-52.9 -91.7   8.7 -17.1 -26.1 -55.3   2.5  -7.5 -38.7 -80.2 = U
-55.3   2.5  -7.5   8.7 -91.7 -52.9 -26.0 -17.1 -38.7 -80.2 = E
 -7.5 -38.7 -91.7 -17.1 -53.0   2.5 -80.2 -55.3 -26.0   8.7 = X
order:   2.5 -55.3 -17.1 -26.1   8.7 -80.2 -52.9 -91.7  -7.5 -38.7 -> U
order: -80.2 -38.7  -7.5   2.5 -55.3 -26.1 -17.1   8.7 -91.7 -52.9 -> U
order: -91.7 -80.2 -55.3 -52.9 -38.7 -26.0 -17.1  -7.5   2.5   8.7 -> E
order:   2.5  -7.5 -55.3 -80.2 -52.9 -26.0 -17.1 -91.7   8.7 -38.7 -> E
order:   2.5  -7.5 -38.7 -80.2 -52.9 -91.7   8.7 -17.1 -26.1 -55.3 -> U

-33.9  -0.2  -5.0 -61.5  19.3 -67.2  -1.2 -80.3 -35.3  33.5  36.6 -20.1 -44.9 -22.8  17.7  -6.8  43.1  35.4   8.7  32.7 = G
-33.9  35.4 -67.2  19.3  17.7   8.7  33.5 -80.3  -1.2 -22.8 -35.3  -5.1  36.6 -44.9  43.1  32.7  -0.2 -20.1  -6.8 -61.5 = M
-35.3  32.7  19.3 -80.3 -33.9  -1.2  -0.2 -20.1  33.5  36.6  35.4 -61.5  -6.8 -44.8  17.7 -22.8  -5.1  43.1 -67.2   8.7 = W
order:  32.7   8.7  35.4  43.1  -6.8  17.7 -22.8 -44.9 -20.1  36.6  33.5 -35.3 -80.3  -1.2 -67.2  19.3 -61.5  -5.0  -0.2 -33.9 -> G
order: -61.5  -6.8 -20.1  -0.2  32.7  43.1 -44.9  36.6  -5.1 -35.3 -22.8  -1.2 -80.3  33.5   8.7  17.7  19.3 -67.2  35.4 -33.9 -> M
order:  -0.2  -5.0 -61.5  19.3 -67.2  -1.2 -80.3 -35.3  33.5  36.6 -20.1 -44.9 -22.8  17.7  -6.8  43.1  35.4   8.7  32.7 -33.9 -> G
order:   8.7 -67.2  43.1  -5.1 -22.8  17.7 -44.8  -6.8 -61.5  35.4  36.6  33.5 -20.1  -0.2  -1.2 -33.9 -80.3  19.3  32.7 -35.3 -> W
order:   8.7  33.5 -80.3  -1.2 -22.8 -35.3  -5.1  36.6 -44.9  43.1  32.7  -0.2 -20.1  -6.8 -61.5 -33.9  35.4 -67.2  19.3  17.7 -> M

